Here is a tiny trained network, its code and every weight. The questions are about switching its units off for an input and a target symbol, where a switched-off unit gives its printed mean instead of its output.

import numpy as np


def w(rows, s, z=0):
    codes = np.array(rows[::2]) - 128.0
    scale = np.full(codes.shape[1], s)
    scale[-1] = z or s
    return codes * scale


def norm(h):
    return h / np.sqrt((h * h).mean(-1, keepdims=True) + 1e-5)


def f(y):
    return y / 2 * (1 + np.tanh(0.7978845608 * (y + 0.044715 * y**3)))


def softmax(a):
    e = np.exp(a - a.max(-1, keepdims=True))
    return e / e.sum(-1, keepdims=True)


def log_softmax(a):
    a = a - a.max(-1, keepdims=True)
    return a - np.log(np.exp(a).sum(-1, keepdims=True))


def net(x, mask):
    ids = ['αβδεζημξπφψω'.index(c) for c in x.split()]
    T = len(ids)
    res = E[ids] + P[:T]
    u = 0
    for l in range(3):
        q, k, v = (norm(res) @ M[l].T for M in (Q, K, V))
        z = softmax(np.where(np.tri(T) > 0, q @ k.T / 2**0.5, -1e9)) @ v
        res = res + np.where(mask[u], z, O[l][:, -1]) @ O[l][:, :-1]
        u += 1
        y = f(norm(res) @ A[l][:, :-1].T + A[l][:, -1])
        res = res + np.where(mask[u : u + 4], y, B[l][:, -1]) @ B[l][:, :-1]
        u += 4
    return log_softmax(norm(res)[-1] @ U[:, :-1].T + U[:, -1])


Q, K, V, O, A, B = {}, {}, {}, {}, {}, {}
E = w([
[129,176,156],'α',
[96,202,130],'β',
[156,93,109],'δ',
[172,106,164],'ε',
[8,160,89],'ζ',
[145,93,120],'η',
[68,78,114],'μ',
[187,134,113],'ξ',
[167,108,176],'π',
[145,103,163],'φ',
[152,87,125],'ψ',
[36,143,141],'ω',
],0.015)
P = w([
[166,114,125],'0',
[93,113,220],'1',
[249,192,59],'2',
[172,52,179],'3',
[124,63,5],'4',
[146,81,205],'5',
],0.015)
Q[0] = w([
[132,139,3],'0.h0',
[60,83,233],'0.h0',
],0.036)
K[0] = w([
[251,154,30],'0.h0',
[59,95,236],'0.h0',
],0.03)
V[0] = w([
[56,90,187],'0.h0',
[74,128,245],'0.h0',
],0.011)
O[0] = w([
[25,57,254,147],'0.h0',
[179,64,223,253],'0.h0',
],0.0087,0.0032)
A[0] = w([
[166,48,158,155],'0.n0',
[107,237,187,50],'0.n1',
[56,26,3,3],'0.n2',
[23,96,111,101],'0.n3',
],0.021,0.0048)
B[0] = w([
[129,2,146,245],'0.n0',
[184,89,163,125],'0.n1',
[240,149,105,181],'0.n2',
[68,105,70,150],'0.n3',
],0.028,0.011)
Q[1] = w([
[50,254,127],'1.h0',
[164,127,128],'1.h0',
],0.027)
K[1] = w([
[223,32,2],'1.h0',
[92,125,179],'1.h0',
],0.023)
V[1] = w([
[253,96,173],'1.h0',
[155,29,29],'1.h0',
],0.039)
O[1] = w([
[253,117,90,215],'1.h0',
[127,119,1,254],'1.h0',
],0.029,0.024)
A[1] = w([
[65,139,127,9],'1.n0',
[73,60,202,30],'1.n1',
[59,74,130,93],'1.n2',
[111,5,222,5],'1.n3',
],0.028,0.0015)
B[1] = w([
[147,100,104,139],'1.n0',
[75,110,219,163],'1.n1',
[143,86,144,182],'1.n2',
[107,128,254,254],'1.n3',
],0.042,0.0092)
Q[2] = w([
[6,153,94],'2.h0',
[129,194,145],'2.h0',
],0.014)
K[2] = w([
[66,4,32],'2.h0',
[73,174,163],'2.h0',
],0.012)
V[2] = w([
[135,251,24],'2.h0',
[254,135,173],'2.h0',
],0.033)
O[2] = w([
[149,251,211,146],'2.h0',
[136,58,219,249],'2.h0',
],0.03,0.019)
A[2] = w([
[123,2,227,249],'2.n0',
[70,110,143,108],'2.n1',
[140,154,89,26],'2.n2',
[84,124,149,189],'2.n3',
],0.053,0.0015)
B[2] = w([
[79,53,255,254],'2.n0',
[192,108,149,139],'2.n1',
[100,122,164,149],'2.n2',
[186,116,133,135],'2.n3',
],0.066,0.052)
U = w([
[78,89,185,254],'α',
[125,115,185,146],'β',
[181,184,169,71],'δ',
[162,141,113,99],'ε',
[34,196,98,211],'ζ',
[183,171,157,38],'η',
[98,152,84,161],'μ',
[141,251,179,176],'ξ',
[172,105,99,86],'π',
[142,111,98,61],'φ',
[184,168,160,40],'ψ',
[58,94,60,105],'ω',
],0.012,0.0047)

Each question gives the input, a string of symbols that net reads in full, and the target symbol t.
The units are the heads (2 rows each of Q, K, V and O) and the neurons (one row each of A and B). Each row of codes is followed by its name. A weight is (code - 128) times the scale printed after its matrix; where a second scale follows, it is the last column's (O, A, B and U).
mask holds one flag per unit, layer by layer, with each layer's heads first. A switched-off unit (its flag False) gives its mean, the last column of its rows in O or B, instead of its output. The means were averaged over made-up inputs and are rounded, as every weight is.
A unit's drop is (log p(t) with every unit on - log p(t) with that unit switched off) / (log p(t) with every unit on - log p(t) with every unit switched off).
The circuit of an input: a set's keep is (log p(t) with only the set's units on - log p(t) with every unit switched off) / (log p(t) with every unit on - log p(t) with every unit switched off). Starting from the 12 units with the biggest drops (on a tie, the unit counted first), units are removed one at a time, each time the one whose removal leaves the highest keep (on an exact tie, the one counted first), for as long as the keep stays at least 0.8.
units of the circuit, in order: the units of the circuit, biggest drop first
most important unit: the unit with the biggest drop
top k neurons: the k neurons with the biggest drops, biggest first
top k neurons in layer l: the k neurons of layer l with the biggest drops, biggest first
drop of u: that unit's drop, to one decimal
input ξ ε μ, target ξ: top 3 neurons	0.n0, 2.n0, 1.n2
input ζ ζ φ β ψ, target ζ: units of the circuit, in order	0.n3, 1.h0, 2.n0, 2.h0
input ω π α, target ω: top 2 neurons in layer 2	2.n0, 2.n2
input ξ ε ψ, target ξ: most important unit	2.h0
input ψ ζ ξ π δ, target ζ: top 2 neurons	0.n3, 2.n0
input ζ ε ζ, target ζ: top 2 neurons	0.n3, 0.n0
input ξ α ψ, target ξ: top 2 neurons	0.n1, 0.n0
input ξ π ζ, target ξ: top 2 neurons	0.n0, 2.n0
input ε ζ β ε ω, target ζ: units of the circuit, in order	1.h0, 0.n3, 2.n0, 2.h0
input ω ζ φ μ ξ, target ζ: top 3 neurons	0.n3, 2.n0, 1.n3
input ω δ ζ, target ω: top 4 neurons	0.n2, 2.n0, 1.n2, 2.n2
input ζ ε ψ, target ζ: top 4 neurons	0.n3, 0.n0, 2.n0, 0.n2
input α ζ π α α, target ζ: top 2 neurons	0.n2, 0.n3
input ξ α α, target ξ: units of the circuit, in order	0.n0, 0.h0, 2.n0, 2.h0
input ω ε φ, target ω: top 4 neurons	0.n2, 2.n0, 0.n0, 2.n2
input φ ζ π ξ β, target ζ: most important unit	1.h0
input ξ β η, target ξ: top 2 neurons	0.n0, 2.n0
input ξ φ α, target ξ: top 3 neurons	0.n0, 2.n0, 0.n2
input ω ζ ω η ω, target ζ: top 3 neurons	0.n3, 2.n0, 1.n3
input ω α η, target ω: top 3 neurons	0.n2, 2.n0, 0.n0
input ζ β ξ, target ζ: top 2 neurons in layer 0	0.n3, 0.n0
input α ζ δ ξ π, target ζ: top neuron in layer 1	1.n3
input ξ δ β, target ξ: top 2 neurons in layer 0	0.n0, 0.n3
input β ζ η φ φ, target ζ: top 3 neurons in layer 0	0.n3, 0.n2, 0.n1
input ζ φ ε, target ζ: top 2 neurons in layer 0	0.n3, 0.n0
input ω η ω, target ω: drop of 0.h0	0.1
input μ ζ ε π ζ, target ζ: drop of 1.h0	1.0
input ξ ζ ξ, target ξ: drop of 0.h0	0.7
